In the rows, zero is written as 128.
Facts:
bebak (kerol b) (stafel dridom) (tredroplu 108)
bestek (kerol a) (tredroplu 228)
betos (kerol a) (stafel pasun) (tredroplu 228)
bifle (kerol a) (stafel madros) (tredroplu 352)
biplizi (kerol b) (stafel plegok,labaze,trudunin,pasun)
bobrum (kerol b) (neze dridon,trafizil) (stimal zasta) (stafel gitel) (tredroplu 228)
brake (kerol b) (stafel biplizi) (tredroplu 228)
brikofel (kerol a)
brolepa (kerol a)
brosku (kerol b) (stimal flerin) (stafel flerin,studul) (tredroplu 108)
bruklo (kerol a) (stimal rines,skoles) (stafel druzar) (tredroplu 228)
debik (kerol a) (neze misak) (stafel fefin) (tredroplu 228)
dibes (kerol b) (stafel fefin,kalel) (tredroplu 228)
divu (kerol b) (neze fidro) (stimal debik,mozibar) (tredroplu 516)
doklur (kerol a) (stimal bebak) (stafel brolepa,gupa,gaflur) (tredroplu 228)
dolito (kerol b) (neze statri) (tredroplu 352)
drestir (kerol b) (stafel druzar,trudunin) (tredroplu 352)
dridom (kerol a) (neze bruklo,sapetu) (stafel koma) (tredroplu 228)
dridon (kerol a) (stafel sasok) (tredroplu 516)
druzar (kerol a) (tredroplu 228)
fefin (kerol a) (tredroplu 516)
fezaben (kerol a) (tredroplu 352)
fidro (kerol a) (stafel sisti) (tredroplu 516)
flerin (kerol a) (neze brolepa,biplizi) (stimal brosku,stimun) (stafel rolu) (tredroplu 352)
flidri (kerol b) (stimal lodur,skotru) (stafel koma) (tredroplu 516)
flugra (kerol b) (stafel zales) (tredroplu 516)
fupigem (kerol a) (stimal sumum) (tredroplu 516)
fuska (kerol a) (neze statri) (tredroplu 516)
gaflur (kerol b) (stafel skedrik) (tredroplu 228)
gestu (kerol a) (stimal lozem) (stafel sasok) (tredroplu 228)
gimi (kerol a) (stimal lozem,midromo) (tredroplu 352)
gitel (kerol a) (stafel skeros,vefi)
gogo (kerol a) (stafel gretavu) (tredroplu 352)
grapla (kerol a) (stafel stidro)
gredril (kerol a) (stafel kleziplak) (tredroplu 228)
gretavu (kerol a) (stafel bruklo) (tredroplu 228)
grizuska (kerol a) (stimal pladar,vepla) (stafel trudunin) (tredroplu 108)
gupa (kerol a) (stimal vefi) (tredroplu 352)
kalel (kerol a) (tredroplu 352)
klagru (kerol a) (stafel debik)
kleziplak (kerol a) (stafel lizis,fidro)
klidu (kerol a) (stimal steva) (stafel misak) (tredroplu 108)
klodrano (kerol a) (stafel stogrome,flidri) (tredroplu 516)
klupe (kerol a) (stafel loba) (tredroplu 516)
koma (kerol a) (tredroplu 516)
labaze (kerol a) (stafel drestir) (tredroplu 228)
lizis (kerol b) (stafel gimi) (tredroplu 228)
loba (kerol b) (neze biplizi) (stafel tukles)
lodur (kerol a) (stafel gupa,koma) (tredroplu 108)
lozem (kerol b) (neze bebak,klodrano) (stafel brosku) (tredroplu 352)
madros (kerol b) (stafel zapli,statri)
mamum (kerol b) (stafel dolito)
meplal (kerol a) (tredroplu 108)
midromo (kerol a) (stafel bebak) (tredroplu 108)
misak (kerol b) (tredroplu 516)
mozibar (kerol b) (neze plegok,brikofel) (stafel staplim) (tredroplu 516)
muflor (kerol b) (tredroplu 228)
nates (kerol a) (stafel skotes) (tredroplu 516)
neklik (kerol a) (stafel flerin) (tredroplu 352)
pasun (kerol b)
pladar (kerol a) (tredroplu 228)
plastal (kerol a) (neze dridon) (tredroplu 352)
plegok (kerol b) (tredroplu 228)
plerari (kerol b) (stafel statri) (tredroplu 228)
renazor (kerol b) (neze klupe,sumum,klodrano,ridrek) (tredroplu 352)
ridrek (kerol a) (stimal fuska) (stafel zales) (tredroplu 516)
rines (kerol b) (stimal statri) (stafel rolu) (tredroplu 108)
rolu (kerol a) (neze skeros,trovur,klodrano,skuflu) (stimal meplal) (tredroplu 228)
rosto (kerol b) (neze dibes,skuflu) (stafel ruskim) (tredroplu 228)
ruskim (kerol a) (neze stogrome) (stafel dridom) (tredroplu 352)
sapetu (kerol b) (stimal druzar) (stafel fefin) (tredroplu 352)
sasok (kerol a) (tredroplu 108)
sisti (kerol a) (stimal meplal) (tredroplu 352)
skedrik (kerol a) (stafel bestek)
skeros (kerol a) (stafel fefin)
skizos (kerol a) (tredroplu 228)
skoles (kerol b) (stafel klodrano) (tredroplu 516)
skotes (kerol a) (stafel skeros) (tredroplu 516)
skotru (kerol a) (stafel skizos) (tredroplu 228)
skuflu (kerol a) (stafel doklur,fezaben,madros) (tredroplu 108)
staplim (kerol a) (neze betos) (stafel sapetu) (tredroplu 352)
statri (kerol b) (tredroplu 228)
steva (kerol a) (stafel brake) (tredroplu 228)
stidro (kerol b) (stimal bobrum,dibes) (stafel dridom) (tredroplu 108)
stimun (kerol a) (tredroplu 516)
stiska (kerol a) (stafel staplim) (tredroplu 108)
stogrome (kerol a) (tredroplu 228)
studrun (kerol b) (stimal plerari) (stafel gitel) (tredroplu 228)
studul (kerol a) (stimal bobrum) (tredroplu 228)
sumum (kerol b) (tredroplu 108)
trafizil (kerol a) (tredroplu 352)
tranuk (kerol a) (stafel vefi,trastu) (tredroplu 228)
trastu (kerol b) (stafel stidro)
trovur (kerol b) (stafel stimun) (tredroplu 108)
trudunin (kerol b) (tredroplu 228)
tubra (kerol a) (stafel trafizil) (tredroplu 516)
tukles (kerol a) (neze gimi,druzar,bifle,dibes,koma) (tredroplu 228)
vaklagel (kerol a) (neze stogrome,dibes) (stafel druzar) (tredroplu 352)
vefi (kerol a) (tredroplu 228)
vepla (kerol a) (tredroplu 352)
zales (kerol b) (neze rines,koma) (stafel gupa)
zapli (kerol a) (stafel fuska,plastal) (tredroplu 228)
zasta (kerol a) (stafel plastal,mamum) (tredroplu 228)
zoflam (kerol a) (neze pladar,grizuska,skizos) (stafel sapetu)

Known rows:
[147 123  96 176 150 135 143 122  88 130 139 110 137 119 134 145 127 124
 166 164 175 126 142 127 122 141 147 166 132 145] -> vefi
[136 137 152 143  93 135 103 105 107 153 150 109  71 146 109 104 164  95
  98 149  99 149  97 118 123 149 173  81 155 146] -> studrun
[158 110 104 164 144 147 126  99  92 125 148 132 155 132 137 144 100 102
 166 144 175 134 142 136 161 115 158 179 130 127] -> kalel
[141 113 121 138 119  98 117 111  97 136  91 190 130 102 167 160 148 155
 134 156 109  99 154 153 136 137  84 220 124 111] -> studul
[134 132  95 123 127 148 160 152 118 120 131 126 135 128 109 172 110 152
 140 125 173 150 147 139 147 107 110 203 123 123] -> fezaben
[162 104 104 156 123 155 106 108 114 137 161 114 158 109 138 124 118 103
 150 136 133 133 138 106 140 114 153  97 138 107] -> nates
[166 106 122 153 123 147 113 119 137 151 151 136 160 124 147 124 112 109
 162 138 122 143 138 103 147 108 146 121 121 112] -> stiska
[103 115 162 110  97 108  61 100  94 151  93 172  67 141 148 129 157 126
  86 120  66 128 102 147 159 131 123 168 137 127] -> lozem
[128 110 122  67 148 147 156 121 145 108 117 143 181 104 143 111  86 120
 164  83 138 119 106 124 134 117 123 111 113 142] -> vaklagel
[136 118 117 158 148 112 119 137 147 126 121 140 161 123 159 139 104 134
 158 138 142 120 150 143 125 126 122 190 108 120] -> sasok
[141 128 123 113 128 122 139 131 142 141 140 155 167  97 144 136 141 137
 141 141 102 117 140 111 127 127 116  94 113 115] -> gestu
[115 147 103 130 179 101 126 135 149 125 151 147 222 122 157 153  78 119
 147 133 147 106 155 139 149 130 136 125  84 121] -> sisti
[ 75 137 143 136 120 130  90 137 106 142 127  87  76 147 101 100 170 127
  78 119 103 137  96 127 100 147 143  82 141 130] -> skoles
[ 96 129  86 145 160 138 125 155  99 132 128  98 154 106 129 132 146 145
 140 121 143 118 127 112 106 126 118 101 123 121] -> klodrano
[105 141 103 146 157 119 154 155  95 127 117 116 143 109 133 141 148 154
 148 153 153 117 141 128 105 151 122 161 112 136] -> stogrome
[ 89 131  82 180 176 134 137 162  72 122 124  81 134 125 120 145 143 159
 147 134 199 113 141 140  96 146 119 182 119 143] -> koma
[ 93 132 102 140 143 144 144 182 113 156 123  90 134 121 125 129 159 161
 146 127 123 148 122  86 114 125 120 100 108 124] -> lodur
[102 115 174  53 123 134 130  96 152  89 111 128  93 136 117  83 107 104
 109  73 119 135  70 152 122 134 144 117 150 164] -> drestir
[146 115 135  74 141 138 179 116 162  98 123 153 179  99 141 112  98 133
 161 102 145 110 112 135  98 137 108 115 129 144] -> labaze
[133 143 169 117  97 117 125 130 152 113 127 121  53 171  95 129 136 126
  79 121 111 142 132 144 136 115 119 116 137 118] -> mamum

Rows:
No name comes twice in this set of rows, the named rows included.
[125 101 136  84 140 139 153 124 175 106 119 136 178 104 154  97  96 129
 167  82 121 124 107 118 111 122 117  95 119 133]	grizuska
[111 170 160 116 131  78 110 126 177 146 137 134 130 142 127 115 127 107
  76 142  79 119 126 137 119 157 145  67 115 129]	lizis
[113 122 185  51 118 132 130 105 175  84 104 120  91 155 123  75 113 110
 111  72 103 118  82 130 109 127 128  39 136 154]	biplizi
[133 114 108 140 138 132 111 126 132 128 140 136 162 112 135 139 116 131
 133 122 137 113 145 127 123 120 120 124 127 110]	fupigem
[166 138 125 107  94 136 154 145 163 144 141 150 146 108 116 158 144 143
 126 138  96 139 147 102 142 107  93 107 132  99]	zasta
[ 94 136 140 128 101 132 100 144 115 142 134  93  65 143  83 114 173 132
  72 117 104 149 100 127 111 137 138  90 150 130]	flugra
[134 114 106 145 151 125 119 120 125 125 133 133 173 113 138 144 108 130
 138 123 152 107 147 137 124 123 112 156 123 110]	stimun
[114 128 102 134 128 147 133 158 116 143 132 109 143 111 114 141 139 145
 131 112 137 129 135 105 120 113 107 107 130 112]	ridrek
[141 131 117 118  98 145 149 178 156 146 134 120 135 115 114 140 138 161
 138 125 107 164 133  91 138  88 100 117 126  95]	skuflu
[116 128 159 132 106 121  86 114 130 135 130 121  90 145 113 104 142 116
  84 112 103 128 107 150 117 144 138 111 153 129]	divu
[127 130 178  72 111 119 139 106 161 104 115 134  92 134 118  87 128 114
  97  99 100 129  86 152  96 164 131 110 153 161]	brake

The same objects again, as new rows of numbers:
Known rows:
[134 113 122 140 155 150 134 121 100 135 133  85  89 102  89 144 135 140
 133 104 146 129 133 121 125 122 115 126 132] -> midromo
[127 120 136 120 134 136 134 111 125 140 161  98  82 109 125 128 145 142
 121 141 136 131 115 140 128 117 133 130 112] -> debik
[114 129 152  99 109 171 146 162  73 104  77 104 152 133 156 135 146 127
  81 109  84 140 148  84  94 119 159 116 118] -> brosku
[114 132 187 124 141 126 119 106  84 126 122 108 104 119 123 140 158 134
  76  95 140 129 142  64 105 113 155 142 106] -> neklik
[132 135 131 131 103 161 120 144 124 111 130 103 136 137 162 137 115 160
 159 133 105 126 124 129 111 119 108 106 117] -> studrun
[126 121 136 118 135 136 136 113 125 140 161  99  82 110 124 127 146 141
 118 143 134 132 114 141 129 117 135 130 112] -> dridom
[134 115 112 139 145 125 114 125 121 149 130  84  68 109 110 139 137 157
 130 136 135 138 137 126 127 100  98 132 111] -> zoflam
[127 136 140 138 142 128 131 119 116 163 151 107  76 117 107 138 146 130
 107 105 133 126 126 125 131 125 126 131 107] -> staplim
[116 111 142 158 150 138 131 125 110 135 127 104  62 111 106 123 137 136
 136 136 140 133 130 109 133 130 109 133 121] -> nates
[ 90 157  77 117 136 133 144 152  90  93 153 185  60  82 148  95 179 177
 123 121 202 152 160  75 126 160  93 129  79] -> tubra
[152  97 127  98 125 159 125 182 127 158  72 118 150 173 114 163 140 113
 142 164 125 117  86 155 113 110 118 137 122] -> loba
[117 128 132 153 113 162 132 167 112 120  98 115 109 140 150 125 116 139
 150 136  94 132 136 112 121 135 101 110 118] -> flugra
[133 128 139  89 104 161 161 172 136 129 126 130 128 142 183 129 143 125
 105 157  93 137 116 150 116 132 152 121  99] -> plegok
[126 114 121 118 150 149 149 131  98 144 131  94  89 104  94 137 153 123
 105 115 139 133 127 128 127 125 135 131 125] -> meplal
[122 122 132 106 130 134 148 119 127 151 161 104  74 111 127 121 155 129
 101 152 123 137 111 152 133 119 148 132 107] -> vefi
[128 117 112 114 140 125 130 135 120 159 128  95  67 111 115 132 156 139
 101 149 126 143 130 134 130 103 120 138 104] -> brikofel
[ 93 156  68 119  73 177 105 150  81 130  55 198 109 191  71  80 119 169
 145  76 114 142  79 157 102 126 136 129  88] -> misak
[ 95 147 142 120 114 120 140 115  94 187 152  75  71 111 104 124 164  92
  65 131  73 128 124 131 141 115 147 118 115] -> sisti
[120 124 131  99 127 135 154 123 129 155 162 105  72 111 129 117 159 123
  91 155 116 138 109 159 135 121 155 132 104] -> bestek
[ 93 125 102  92 122 142 139 131  61 166 137  76 117  97  67 137 188  83
 107 154 133 111 103 125 141 123 118 113 150] -> sasok

Rows:
No name comes twice in this set of rows, the named rows included.
[130 135 142 147 145 127 123 115 116 156 150 105  79 117 104 143 140 136
 119 100 140 123 128 119 129 124 118 130 112]	bifle
[110 133 183 110 137 125 132 113  85 137 123 113  97 119 127 132 168 122
  55 104 126 134 140  76 109 116 170 143 100]	flerin
[106 127 146 132 119 129 113  92  99 140 159  55  93 100 115 128 144 134
 123 150 105 124 121 118 131 101 123 114 134]	gredril
[ 95 186  73  82 122 121 158 155  99 131 177 195  66  89 152 103 198 157
  73  99 181 149 153 107 129 159 125 128  60]	trafizil
[138  72 169 133 172 149 128 135 112 150  97 123 103 145  65 151 151 100
 151 157 190 107  76 124 129 133 124 160 140]	klupe
[123 121 103 105 133 124 145 142 126 175 132  97  52 110 118 123 161 127
  81 156 103 150 128 156 137 106 135 135  97]	brolepa
[118 138  64 133 126 167  81  90  66 123  89 158 102 151   5 112 121 194
 164  27 191 130  83 141  99 109 123 141 113]	klidu
[144  83 160  81 151 146 145 128 129 165 132 122 116 144  84 149 169  92
 116 171 172 111  57 167 129 123 162 158 125]	tukles
[132 119 139 132 140 136 122 104 123 129 159  94  88 109 121 134 136 154
 140 134 147 127 118 128 125 115 120 130 118]	tranuk
[ 86 122 143 139 123 130 138 121  89 159 128  71  59 105 105 109 154 101
  97 162  83 135 129 113 144 118 129 120 129]	fidro
[158  92 160 115 167 142 141 127 143 131 154 119 101 119 126 154 148 137
 140 150 189 120 102 136 123 129 131 149 116]	skotru
[120 155 125 114  97 150 152 172 121 162 123 127 112 148 154 130 138 115
  93 118  67 132 126 147 124 134 138 110  96]	dolito

